Below is a small trained network, with its code and all its weights. Each question gives an input and a target symbol and asks what happens when units are switched off, that is, made to give their printed mean instead of their output.

import numpy as np


def w(rows, s, z=0):
    codes = np.array(rows[::2]) - 128.0
    scale = np.full(codes.shape[1], s)
    scale[-1] = z or s
    return codes * scale


def norm(h):
    return h / np.sqrt((h * h).mean(-1, keepdims=True) + 1e-5)


def f(y):
    return y / 2 * (1 + np.tanh(0.7978845608 * (y + 0.044715 * y**3)))


def softmax(a):
    e = np.exp(a - a.max(-1, keepdims=True))
    return e / e.sum(-1, keepdims=True)


def log_softmax(a):
    a = a - a.max(-1, keepdims=True)
    return a - np.log(np.exp(a).sum(-1, keepdims=True))


def net(x, mask):
    ids = ['αβδθλπστ'.index(c) for c in x.split()]
    T = len(ids)
    res = E[ids] + P[:T]
    r = norm(res)
    for j in range(2):
        rows = slice(2 * j, 2 * j + 2)
        q, k, v = (r @ M[0][rows].T for M in (Q, K, V))
        z = softmax(np.where(np.tri(T) > 0, q @ k.T / 2**0.5, -1e9)) @ v
        o = O[0][rows]
        res = res + np.where(mask[j], z, o[:, -1]) @ o[:, :-1]
    y = f(norm(res) @ A[0][:, :-1].T + A[0][:, -1])
    res = res + np.where(mask[2:18], y, B[0][:, -1]) @ B[0][:, :-1]
    return log_softmax(norm(res)[-1] @ U[:, :-1].T + U[:, -1])


Q, K, V, O, A, B = {}, {}, {}, {}, {}, {}
E = w([
[93,107,161,165,73,152,52,147,220,203],'α',
[136,117,168,132,248,99,79,158,67,60],'β',
[118,54,151,134,191,98,123,120,35,239],'δ',
[106,63,185,90,127,49,103,54,108,94],'θ',
[110,71,163,160,139,187,129,142,43,60],'λ',
[135,187,121,156,112,184,106,220,112,196],'π',
[201,125,145,92,127,144,56,77,42,153],'σ',
[46,155,169,123,157,74,82,142,48,105],'τ',
],0.013)
P = w([
[165,187,64,221,162,121,180,69,163,171],'0',
[173,88,31,182,42,67,125,138,157,81],'1',
[122,87,230,121,75,109,142,112,147,171],'2',
[79,181,128,34,128,227,184,76,178,94],'3',
[157,121,165,108,100,102,139,134,215,141],'4',
[208,77,11,130,37,2,136,168,162,136],'5',
],0.0082)
Q[0] = w([
[127,160,80,78,179,178,195,95,154,95],'h1',
[171,81,47,167,96,63,113,179,97,91],'h1',
[138,180,2,202,101,68,122,165,116,109],'h2',
[189,57,95,185,89,36,92,200,102,124],'h2',
],0.0089)
K[0] = w([
[143,107,49,219,131,92,120,110,110,131],'h1',
[47,160,138,96,240,255,204,30,121,165],'h1',
[93,177,91,160,195,154,167,84,130,164],'h2',
[91,187,211,4,178,216,157,110,185,136],'h2',
],0.0075)
V[0] = w([
[130,151,105,121,68,80,63,115,207,133],'h1',
[255,122,142,88,142,155,132,140,131,181],'h1',
[150,174,85,135,134,173,70,146,144,38],'h2',
[156,72,184,155,87,157,133,46,121,99],'h2',
],0.0088)
O[0] = w([
[195,86,117,166,60,2,149,131,106,192,12],'h1',
[208,165,141,58,36,182,96,113,112,168,122],'h1',
[139,95,177,188,57,164,77,102,124,117,3],'h2',
[140,184,74,174,159,210,136,12,213,106,162],'h2',
],0.0098,0.0047)
A[0] = w([
[187,216,169,227,218,101,120,170,189,143,103],'n1',
[103,106,102,71,215,109,141,105,137,183,128],'n2',
[142,106,139,19,74,131,113,175,120,63,125],'n3',
[15,113,138,83,130,75,200,225,170,115,125],'n4',
[84,135,211,186,137,118,51,157,210,189,129],'n5',
[124,108,190,142,155,137,31,213,133,67,143],'n6',
[146,251,143,139,76,120,72,92,158,164,181],'n7',
[132,118,55,142,47,207,143,141,81,120,159],'n8',
[131,116,45,175,104,170,173,164,100,154,116],'n9',
[119,142,1,140,132,100,204,77,192,144,2],'n10',
[113,98,62,168,177,139,96,61,178,103,97],'n11',
[73,113,175,93,152,220,58,170,83,101,60],'n12',
[68,169,29,95,72,128,92,118,81,74,205],'n13',
[187,64,179,136,75,54,142,143,150,195,187],'n14',
[171,134,225,79,55,117,165,250,106,155,67],'n15',
[79,121,157,97,88,175,52,203,80,173,172],'n16',
],0.0074,0.0033)
B[0] = w([
[186,139,251,90,62,85,104,104,83,140,170],'n1',
[155,89,123,64,117,181,163,126,106,139,255],'n2',
[145,172,100,82,121,177,142,200,61,136,152],'n3',
[72,99,101,148,201,162,135,108,31,145,204],'n4',
[134,128,108,101,201,44,168,119,67,185,174],'n5',
[112,157,192,89,121,101,131,75,111,134,214],'n6',
[93,52,95,110,138,72,65,117,17,95,163],'n7',
[123,64,129,126,230,70,67,70,146,108,142],'n8',
[72,123,179,120,73,73,141,75,146,104,131],'n9',
[160,99,135,52,97,83,176,121,89,57,163],'n10',
[105,107,136,180,32,171,200,140,110,96,178],'n11',
[225,114,174,105,171,59,129,123,220,186,224],'n12',
[128,127,151,99,221,130,142,142,220,183,165],'n13',
[165,230,103,155,173,161,115,160,161,200,185],'n14',
[85,253,109,161,28,191,135,178,44,79,150],'n15',
[173,139,254,101,62,135,195,102,146,26,192],'n16',
],0.007,0.0064)
U = w([
[183,177,90,179,138,58,118,163,164,178,144],'α',
[168,106,254,122,135,108,92,153,183,136,48],'β',
[155,149,95,65,172,186,152,186,133,161,135],'δ',
[163,138,97,138,91,90,193,110,129,65,86],'θ',
[103,154,134,226,130,219,100,139,187,137,252],'λ',
[125,159,171,143,56,174,103,205,59,125,153],'π',
[146,102,104,129,103,154,10,84,81,133,95],'σ',
[57,76,146,185,159,117,89,168,53,121,129],'τ',
],0.0062,0.0019)

Each question gives the input, a string of symbols that net reads in full, and the target symbol t.
The units are the heads (2 rows each of Q, K, V and O) and the neurons (one row each of A and B). Each row of codes is followed by its name. A weight is (code - 128) times the scale printed after its matrix; where a second scale follows, it is the last column's (O, A, B and U).
mask holds one flag per unit, heads first, then neurons. A switched-off unit (its flag False) gives its mean, the last column of its rows in O or B, instead of its output. The means were averaged over made-up inputs and are rounded, as every weight is.
A unit's drop is (log p(t) with every unit on - log p(t) with that unit switched off) / (log p(t) with every unit on - log p(t) with every unit switched off).
The circuit of an input: a set's keep is (log p(t) with only the set's units on - log p(t) with every unit switched off) / (log p(t) with every unit on - log p(t) with every unit switched off). Starting from the 12 units with the biggest drops (on a tie, the unit counted first), units are removed one at a time, each time the one whose removal leaves the highest keep (on an exact tie, the one counted first), for as long as the keep stays at least 0.8.
circuit, biggest first: the units of the circuit, biggest drop first
most important unit: the unit with the biggest drop
top k neurons: the k neurons with the biggest drops, biggest first
heads that matter: for each layer, one digit per head in row order, 1 if its drop is at least 0.15 and else 0, layers parted by /
input δ π θ β, target π: heads that matter -> 11
input τ α δ δ δ θ, target δ: heads that matter -> 10
input δ β π α δ τ, target α: most important unit -> h1
input β δ π δ π, target π: circuit, biggest first -> n15, h1
input π σ δ β, target σ: circuit, biggest first -> h1, h2, n7
input π π β τ δ δ, target τ: circuit, biggest first -> h1, h2
input β θ δ τ δ, target τ: circuit, biggest first -> h1, n4
input π δ τ π δ λ, target π: heads that matter -> 01
input π δ π λ λ β, target λ: heads that matter -> 11
input β π β β, target π: circuit, biggest first -> h2, n15
input δ λ τ β, target λ: heads that matter -> 01
input β δ δ β θ π, target β: heads that matter -> 11
input τ β π π α δ, target π: heads that matter -> 01
input β δ δ α δ θ, target α: heads that matter -> 10
input λ δ δ δ π, target π: heads that matter -> 10
input σ α δ λ, target α: heads that matter -> 10
input λ δ δ δ δ τ, target δ: heads that matter -> 11
input τ θ δ θ β α, target θ: top 2 neurons -> n10, n11
input δ β δ θ π π, target θ: circuit, biggest first -> h2, n10, h1
input δ θ δ λ δ, target λ: circuit, biggest first -> h2, n11
input β τ θ δ σ α, target δ: circuit, biggest first -> h2, h1
input δ τ δ σ, target τ: circuit, biggest first -> h1, h2
input π σ δ π δ α, target π: heads that matter -> 01
input λ τ δ π, target τ: heads that matter -> 10
input τ δ β σ π α, target σ: circuit, biggest first -> n7, h2
input τ δ δ θ δ, target θ: top 2 neurons -> n10, n11
input δ β δ σ δ δ, target σ: circuit, biggest first -> h2, h1, n7
input λ π δ α, target π: heads that matter -> 11
input β α θ π, target α: heads that matter -> 10
